Below are the code and all the weights of a small trained network. Each question names an input and a class and asks about switching units off, where a switched-off unit gives its printed mean instead of its output.

import numpy as np


def w(rows, s, z=0):
    codes = np.array(rows[::2]) - 128.0
    scale = np.full(codes.shape[1], s)
    scale[-1] = z or s
    return codes * scale


def norm(h):
    return h / np.sqrt((h * h).mean(-1, keepdims=True) + 1e-5)


def f(y):
    return y / 2 * (1 + np.tanh(0.7978845608 * (y + 0.044715 * y**3)))


def log_softmax(a):
    a = a - a.max(-1, keepdims=True)
    return a - np.log(np.exp(a).sum(-1, keepdims=True))


def net(x, mask):
    res = np.array(x, float).reshape(1, 6) / 4 @ E
    u = 0
    for l in range(4):
        y = f(norm(res) @ A[l][:, :-1].T + A[l][:, -1])
        res = res + np.where(mask[u : u + 8], y, B[l][:, -1]) @ B[l][:, :-1]
        u += 8
    return log_softmax(norm(res)[-1] @ U[:, :-1].T + U[:, -1])


A, B = {}, {}
E = w([
[152,99,144,109,106,166,111,130,97,158,160],'x0',
[42,155,159,193,162,211,238,149,58,215,121],'x1',
[141,147,109,71,96,177,107,153,97,135,136],'x2',
[131,118,122,119,138,144,110,136,130,166,162],'x3',
[158,137,26,151,73,77,103,135,62,233,97],'x4',
[253,226,143,179,165,123,42,120,101,78,116],'x5',
],0.0055)
A[0] = w([
[173,129,138,113,159,177,94,137,154,77,163,51],'L0N1',
[115,106,196,144,86,160,168,135,140,112,113,95],'L0N2',
[145,98,176,56,162,66,125,149,118,33,138,87],'L0N3',
[133,157,136,148,167,115,87,148,84,148,125,112],'L0N4',
[101,22,98,68,44,99,96,76,228,128,108,121],'L0N5',
[164,126,85,147,161,118,61,110,85,2,187,86],'L0N6',
[163,202,159,229,209,171,126,156,32,128,125,3],'L0N7',
[146,123,88,154,93,112,68,92,105,137,60,152],'L0N8',
],0.0054,0.0021)
B[0] = w([
[122,208,163,145,218,107,154,117,122,181,52,177],'L0N1',
[83,125,97,143,142,192,106,184,129,109,149,155],'L0N2',
[196,127,177,138,174,151,151,119,97,177,143,197],'L0N3',
[148,124,133,131,151,68,6,112,180,47,73,160],'L0N4',
[189,220,143,96,56,140,195,80,159,163,80,251],'L0N5',
[109,81,189,197,211,112,68,120,97,152,148,235],'L0N6',
[170,79,112,3,18,134,184,72,203,178,142,252],'L0N7',
[92,108,73,173,124,144,63,171,143,85,179,200],'L0N8',
],0.0056,0.0037)
A[1] = w([
[170,135,108,128,173,90,182,70,88,107,129,99],'L1N1',
[109,180,175,79,117,188,156,115,215,108,129,132],'L1N2',
[133,117,64,124,56,89,153,83,107,194,61,141],'L1N3',
[3,109,111,129,178,175,173,197,145,122,117,111],'L1N4',
[30,34,46,164,165,185,175,216,66,113,114,199],'L1N5',
[129,134,75,145,187,95,198,154,38,174,76,2],'L1N6',
[103,157,217,177,126,124,75,151,150,83,169,59],'L1N7',
[114,162,147,143,115,88,74,117,180,127,85,117],'L1N8',
],0.0058,0.0023)
B[1] = w([
[117,209,76,42,99,224,134,153,145,195,133,134],'L1N1',
[100,118,217,179,77,135,114,74,159,108,174,212],'L1N2',
[196,95,62,106,201,149,154,216,98,184,72,253],'L1N3',
[112,53,164,52,82,102,74,104,83,68,153,220],'L1N4',
[56,66,210,104,160,96,157,192,24,178,141,236],'L1N5',
[142,139,157,157,131,137,197,144,93,228,145,142],'L1N6',
[211,143,94,136,191,139,90,171,102,126,71,155],'L1N7',
[3,82,91,74,83,187,149,157,115,188,124,164],'L1N8',
],0.0065,0.0049)
A[2] = w([
[84,111,190,26,79,214,148,74,140,129,218,66],'L2N1',
[151,209,215,191,77,198,253,84,201,98,204,23],'L2N2',
[156,174,202,104,193,198,101,36,196,76,149,98],'L2N3',
[166,148,50,93,108,171,156,144,144,149,28,9],'L2N4',
[90,8,196,168,96,102,57,34,171,133,192,209],'L2N5',
[89,102,142,84,188,114,60,151,97,134,143,183],'L2N6',
[55,161,212,34,87,101,189,148,210,112,200,146],'L2N7',
[193,66,78,98,148,253,127,152,130,145,208,91],'L2N8',
],0.0048,0.0014)
B[2] = w([
[120,174,124,165,125,122,57,63,186,78,133,238],'L2N1',
[121,236,90,147,47,186,71,104,204,254,153,206],'L2N2',
[73,150,106,96,203,172,157,104,148,184,141,254],'L2N3',
[193,91,125,93,100,104,152,131,208,155,78,209],'L2N4',
[112,160,96,107,67,162,109,170,125,89,102,212],'L2N5',
[141,115,181,214,164,123,142,137,45,81,109,189],'L2N6',
[160,161,125,167,82,214,103,64,143,93,142,225],'L2N7',
[135,153,105,129,164,102,170,104,171,94,40,179],'L2N8',
],0.0068,0.0039)
A[3] = w([
[158,214,76,174,72,213,49,61,157,138,175,86],'L3N1',
[100,101,113,146,9,45,46,102,70,36,130,157],'L3N2',
[107,236,105,160,77,176,81,68,231,121,125,156],'L3N3',
[242,130,33,52,81,247,147,93,126,216,130,124],'L3N4',
[80,120,85,77,70,72,228,51,34,141,143,16],'L3N5',
[2,111,241,118,241,148,65,107,161,41,166,216],'L3N6',
[139,148,139,117,69,216,71,52,169,101,168,7],'L3N7',
[139,119,85,215,18,2,10,205,48,21,137,135],'L3N8',
],0.0048,0.0014)
B[3] = w([
[33,215,137,86,149,130,211,164,175,159,184,206],'L3N1',
[60,121,32,161,165,137,82,110,108,70,144,154],'L3N2',
[101,132,141,66,152,151,123,152,107,185,254,213],'L3N3',
[105,131,103,182,117,41,158,164,222,47,58,254],'L3N4',
[194,142,65,90,222,110,114,136,141,170,210,149],'L3N5',
[213,83,149,120,95,130,136,65,86,34,35,233],'L3N6',
[51,108,130,148,64,161,148,89,142,182,158,180],'L3N7',
[58,152,111,210,90,96,122,139,107,145,244,169],'L3N8',
],0.0065,0.006)
U = w([
[70,225,199,57,68,240,178,56,254,216,203,159],'0',
[207,98,37,110,66,61,194,208,196,167,45,238],'1',
[247,180,217,134,251,197,50,53,97,49,78,106],'2',
[136,177,16,245,140,52,7,193,91,94,247,3],'3',
[76,27,226,114,26,243,127,47,11,3,157,12],'4',
[101,33,156,97,145,122,210,208,31,225,140,149],'5',
],0.0061,0.003)

Each question gives the input, the list of numbers given to net, and the class t.
The units are the neurons (one row each of A and B). Each row of codes is followed by its name. A weight is (code - 128) times the scale printed after its matrix; where a second scale follows, it is the last column's (A, B and U).
mask holds one flag per neuron, layer by layer. A switched-off neuron (its flag False) gives its mean, the last column of its row in B, instead of its output. The means were averaged over made-up inputs and are rounded, as every weight is.
A unit's drop is (log p(t) with every unit on - log p(t) with that unit switched off) / (log p(t) with every unit on - log p(t) with every unit switched off).
The circuit of an input: a set's keep is (log p(t) with only the set's units on - log p(t) with every unit switched off) / (log p(t) with every unit on - log p(t) with every unit switched off). Starting from the 12 units with the biggest drops (on a tie, the unit counted first), units are removed one at a time, each time the one whose removal leaves the highest keep (on an exact tie, the one counted first), for as long as the keep stays at least 0.8.
units of the circuit, in order: the units of the circuit, biggest drop first
unit that matters most: the unit with the biggest drop
k most important neurons: the k neurons with the biggest drops, biggest first
k most important neurons of layer l: the k neurons of layer l with the biggest drops, biggest first
input [-5,3,0,-1,-4,8], class 0: units of the circuit, in order -> (L0N7)
input [-8,3,-1,-2,7,-5], class 5: units of the circuit, in order -> (L1N5, L0N7)
input [-5,-5,5,-2,1,1], class 3: units of the circuit, in order -> (L0N7, L3N8)
input [5,8,-2,5,2,4], class 1: 2 most important neurons -> (L0N7, L1N3)
input [-7,1,8,6,-8,-1], class 4: 3 most important neurons -> (L0N5, L1N4, L0N7)
input [4,-3,6,-8,-8,2], class 2: 4 most important neurons -> (L0N6, L0N7, L1N7, L0N5)
input [-8,1,-2,6,8,-3], class 5: 2 most important neurons -> (L0N7, L1N5)
input [-5,5,6,7,1,0], class 5: units of the circuit, in order -> (L0N5, L1N5)
input [5,-2,-8,2,1,-5], class 1: units of the circuit, in order -> (L1N3, L0N5, L3N4)
input [7,0,-8,-1,7,1], class 3: 3 most important neurons of layer 0 -> (L0N8, L0N5, L0N7)
input [6,3,-4,2,-7,0], class 4: 3 most important neurons -> (L0N5, L0N2, L1N4)
input [6,-1,-4,8,7,1], class 3: 4 most important neurons -> (L0N8, L0N7, L0N5, L3N8)
input [4,1,4,6,1,-1], class 5: units of the circuit, in order -> (L0N7, L0N5)
input [-4,1,-3,-7,2,-3], class 5: 2 most important neurons -> (L0N7, L1N5)
input [-8,-6,-7,-7,7,1], class 3: 2 most important neurons of layer 0 -> (L0N8, L0N7)
input [-4,-4,6,5,-5,1], class 2: 4 most important neurons -> (L0N6, L0N7, L1N7, L3N6)
input [0,-3,-1,-6,1,7], class 3: units of the circuit, in order -> (L3N8)
input [-5,6,-3,-5,0,6], class 0: 2 most important neurons -> (L1N2, L2N2)
input [6,-2,-5,-4,7,1], class 3: 2 most important neurons -> (L0N8, L0N7)
input [3,2,-5,-1,0,-7], class 4: unit that matters most -> L1N4
input [-2,-8,-4,5,5,1], class 3: 2 most important neurons -> (L0N8, L0N7)
input [4,0,8,4,0,3], class 2: 3 most important neurons -> (L0N5, L2N2, L1N2)
input [-1,5,-5,-5,0,7], class 0: 2 most important neurons of layer 1 -> (L1N2, L1N7)
input [-5,1,-5,-3,3,8], class 1: 2 most important neurons -> (L0N7, L1N2)
input [8,0,-7,-7,7,5], class 3: 2 most important neurons -> (L0N8, L0N5)
input [-6,-3,-1,5,-1,1], class 2: 3 most important neurons -> (L0N6, L0N7, L1N3)
input [-5,4,0,-8,-4,-1], class 4: unit that matters most -> L0N5
input [1,-2,5,-8,-8,1], class 2: 4 most important neurons of layer 0 -> (L0N7, L0N6, L0N5, L0N2)
input [3,6,-3,2,-2,-4], class 4: 2 most important neurons of layer 1 -> (L1N4, L1N3)
